Here is a tiny trained network, its code and every weight. The questions are about switching its units off for an input and a target symbol, where a switched-off unit gives its printed mean instead of its output.

import numpy as np


def w(rows, s, z=0):
    codes = np.array(rows[::2]) - 128.0
    scale = np.full(codes.shape[1], s)
    scale[-1] = z or s
    return codes * scale


def f(y):
    return y / 2 * (1 + np.tanh(0.7978845608 * (y + 0.044715 * y**3)))


def softmax(a):
    e = np.exp(a - a.max(-1, keepdims=True))
    return e / e.sum(-1, keepdims=True)


def log_softmax(a):
    a = a - a.max(-1, keepdims=True)
    return a - np.log(np.exp(a).sum(-1, keepdims=True))


def net(x, mask):
    ids = ['αγελμξστφψ'.index(c) for c in x.split()]
    T = len(ids)
    res = E[ids] + P[:T]
    r = res
    for j in range(3):
        rows = slice(3 * j, 3 * j + 3)
        q, k, v = (r @ M[0][rows].T for M in (Q, K, V))
        z = softmax(np.where(np.tri(T) > 0, q @ k.T / 3**0.5, -1e9)) @ v
        o = O[0][rows]
        res = res + np.where(mask[j], z, o[:, -1]) @ o[:, :-1]
    y = f(res @ A[0][:, :-1].T + A[0][:, -1])
    res = res + np.where(mask[3:15], y, B[0][:, -1]) @ B[0][:, :-1]
    return log_softmax(res[-1] @ U[:, :-1].T + U[:, -1])


Q, K, V, O, A, B = {}, {}, {}, {}, {}, {}
E = w([
[81,55,141,138,110,193,187,123,204,115],'α',
[143,141,229,132,186,163,148,72,191,118],'γ',
[63,112,125,99,247,144,131,146,170,140],'ε',
[129,59,186,88,43,101,113,147,153,176],'λ',
[153,100,124,170,65,93,158,14,182,122],'μ',
[104,127,107,105,142,43,131,117,162,201],'ξ',
[98,197,156,165,93,233,62,128,93,131],'σ',
[127,225,83,173,93,107,88,86,73,104],'τ',
[102,72,3,78,96,174,82,137,83,153],'φ',
[221,103,123,59,192,162,46,41,54,119],'ψ',
],0.0056)
P = w([
[128,103,155,192,142,91,136,201,121,75],'0',
[46,131,136,106,125,102,100,79,113,119],'1',
[89,179,132,48,100,111,163,123,133,72],'2',
[123,103,97,187,144,106,2,98,141,173],'3',
[215,141,80,192,128,115,52,180,165,165],'4',
[89,138,117,126,137,122,86,51,30,231],'5',
],0.0064)
Q[0] = w([
[54,146,93,87,112,122,96,71,136,151],'H1',
[185,178,104,73,94,134,248,212,132,92],'H1',
[228,129,96,171,129,110,59,214,221,118],'H1',
[255,178,104,134,128,145,201,247,188,68],'H2',
[73,192,144,59,87,130,199,105,75,92],'H2',
[142,91,167,90,158,135,235,134,93,144],'H2',
[131,102,132,131,145,187,142,90,90,157],'H3',
[8,94,149,135,144,97,36,46,105,182],'H3',
[58,157,144,49,110,123,211,83,70,123],'H3',
],0.028)
K[0] = w([
[183,92,84,126,136,143,100,108,80,127],'H1',
[105,86,172,219,88,109,195,166,145,41],'H1',
[73,161,136,4,95,139,156,83,153,50],'H1',
[58,124,220,87,128,92,204,162,187,59],'H2',
[153,60,143,223,165,94,121,195,86,109],'H2',
[158,94,179,214,135,131,146,146,179,203],'H2',
[149,128,127,155,165,178,117,104,166,167],'H3',
[154,158,46,126,93,72,62,109,79,211],'H3',
[160,63,142,250,160,134,122,163,85,141],'H3',
],0.028)
V[0] = w([
[54,137,71,164,81,134,150,175,142,153],'H1',
[121,198,193,168,143,89,135,127,164,163],'H1',
[154,103,119,105,133,141,121,117,113,107],'H1',
[121,174,106,194,102,148,155,81,128,113],'H2',
[135,56,132,101,156,140,171,113,200,160],'H2',
[107,140,174,122,134,251,103,171,118,134],'H2',
[118,157,114,110,158,66,91,171,70,110],'H3',
[122,129,77,130,205,156,143,121,141,76],'H3',
[84,167,125,129,200,135,135,148,140,163],'H3',
],0.028)
O[0] = w([
[170,158,94,171,153,222,204,117,176,213,8],'H1',
[233,106,143,68,121,116,59,119,217,106,60],'H1',
[83,127,130,129,124,109,131,129,85,114,180],'H1',
[164,166,70,92,147,41,160,125,175,144,104],'H2',
[176,46,153,70,74,205,186,112,65,102,3],'H2',
[66,212,223,45,110,147,84,195,115,173,110],'H2',
[137,107,143,249,130,138,64,86,135,164,249],'H3',
[154,170,143,111,83,34,136,69,68,184,139],'H3',
[177,84,217,130,114,128,132,79,124,197,100],'H3',
],0.011,0.0069)
A[0] = w([
[146,194,123,102,154,115,148,118,90,136,20],'N1',
[153,155,149,100,135,173,163,71,103,94,53],'N2',
[157,106,186,102,117,113,144,107,113,182,109],'N3',
[146,137,134,61,114,165,232,195,92,153,44],'N4',
[146,110,156,121,102,141,117,152,102,171,22],'N5',
[124,114,62,91,165,133,160,176,142,51,5],'N6',
[102,143,129,150,138,157,171,121,108,159,5],'N7',
[165,44,108,121,156,142,174,91,130,146,91],'N8',
[131,92,157,65,81,113,120,178,149,124,82],'N9',
[99,117,107,75,121,255,89,136,111,86,33],'N10',
[154,123,197,85,92,89,146,142,162,72,66],'N11',
[127,155,158,63,154,124,99,161,150,152,10],'N12',
],0.0099,0.0017)
B[0] = w([
[118,103,141,154,108,152,112,146,155,140,147],'N1',
[120,143,87,147,129,111,110,177,153,155,148],'N2',
[179,116,192,97,159,89,155,106,105,180,190],'N3',
[203,167,89,164,9,61,94,202,105,128,139],'N4',
[124,121,146,106,139,86,181,107,133,137,137],'N5',
[64,122,138,38,164,65,232,128,140,154,193],'N6',
[138,144,99,125,134,201,182,129,91,135,247],'N7',
[88,122,143,124,10,172,122,99,158,101,216],'N8',
[179,147,78,143,182,155,138,115,107,74,215],'N9',
[167,98,199,192,193,127,140,214,161,116,203],'N10',
[157,134,52,122,191,185,99,104,81,113,229],'N11',
[71,133,138,58,92,211,116,133,134,141,253],'N12',
],0.011,0.0037)
U = w([
[185,142,122,117,50,102,172,212,83,134,63],'α',
[201,135,82,41,186,174,121,95,77,63,125],'γ',
[164,84,236,105,149,87,197,63,89,223,82],'ε',
[119,41,197,161,206,165,179,201,155,53,97],'λ',
[83,101,57,41,113,62,249,103,137,96,90],'μ',
[170,40,138,170,4,211,121,46,170,82,110],'ξ',
[51,192,184,58,110,182,100,167,171,176,73],'σ',
[179,165,37,193,205,40,112,82,222,166,129],'τ',
[91,152,82,195,163,230,235,110,34,176,126],'φ',
[13,86,189,135,99,28,62,115,4,30,254],'ψ',
],0.002)

Each question gives the input, a string of symbols that net reads in full, and the target symbol t.
The units are the heads (3 rows each of Q, K, V and O) and the neurons (one row each of A and B). Each row of codes is followed by its name. A weight is (code - 128) times the scale printed after its matrix; where a second scale follows, it is the last column's (O, A, B and U).
mask holds one flag per unit, heads first, then neurons. A switched-off unit (its flag False) gives its mean, the last column of its rows in O or B, instead of its output. The means were averaged over made-up inputs and are rounded, as every weight is.
A unit's drop is (log p(t) with every unit on - log p(t) with that unit switched off) / (log p(t) with every unit on - log p(t) with every unit switched off).
The circuit of an input: a set's keep is (log p(t) with only the set's units on - log p(t) with every unit switched off) / (log p(t) with every unit on - log p(t) with every unit switched off). Starting from the 12 units with the biggest drops (on a tie, the unit counted first), units are removed one at a time, each time the one whose removal leaves the highest keep (on an exact tie, the one counted first), for as long as the keep stays at least 0.8.
units of the circuit, in order: the units of the circuit, biggest drop first
most important unit: the unit with the biggest drop
k most important neurons: the k neurons with the biggest drops, biggest first
heads that matter: for each layer, one digit per head in row order, 1 if its drop is at least 0.15 and else 0, layers parted by /
drop when u is switched off: that unit's drop, to one decimal
input ξ ψ τ, target ξ: heads that matter => 110
input γ ψ τ γ λ σ, target σ: heads that matter => 010
input ξ α ψ σ, target ψ: units of the circuit, in order => H1
input ξ μ ψ τ ε, target ψ: heads that matter => 100
input ψ ψ τ τ, target ψ: heads that matter => 100
input λ τ α γ ε, target α: units of the circuit, in order => N4; H2; H3
input ψ γ ξ ψ λ, target ξ: units of the circuit, in order => H2; N8; H1
input ε μ σ, target ε: heads that matter => 001
input ψ λ λ ε α, target λ: heads that matter => 011
input ε ξ γ, target ε: heads that matter => 001
input ξ ξ γ τ, target τ: heads that matter => 010
input τ τ τ σ μ ε, target σ: units of the circuit, in order => H2; N12
input γ ξ ξ, target γ: 2 most important neurons => N11; N9
input λ ξ λ γ ξ, target λ: units of the circuit, in order => H3; N10; H2
input ε τ α, target ε: most important unit => H3
input μ ψ α, target μ: heads that matter => 011
input λ λ ψ, target λ: units of the circuit, in order => N10; H3; H2
input ψ α τ ψ γ, target τ: drop when H1 is switched off => 0.1
input γ γ γ α, target γ: drop when H1 is switched off => 0.5
input ξ α τ λ, target τ: units of the circuit, in order => H2
input τ γ λ φ γ τ, target φ: drop when H1 is switched off => 1.1
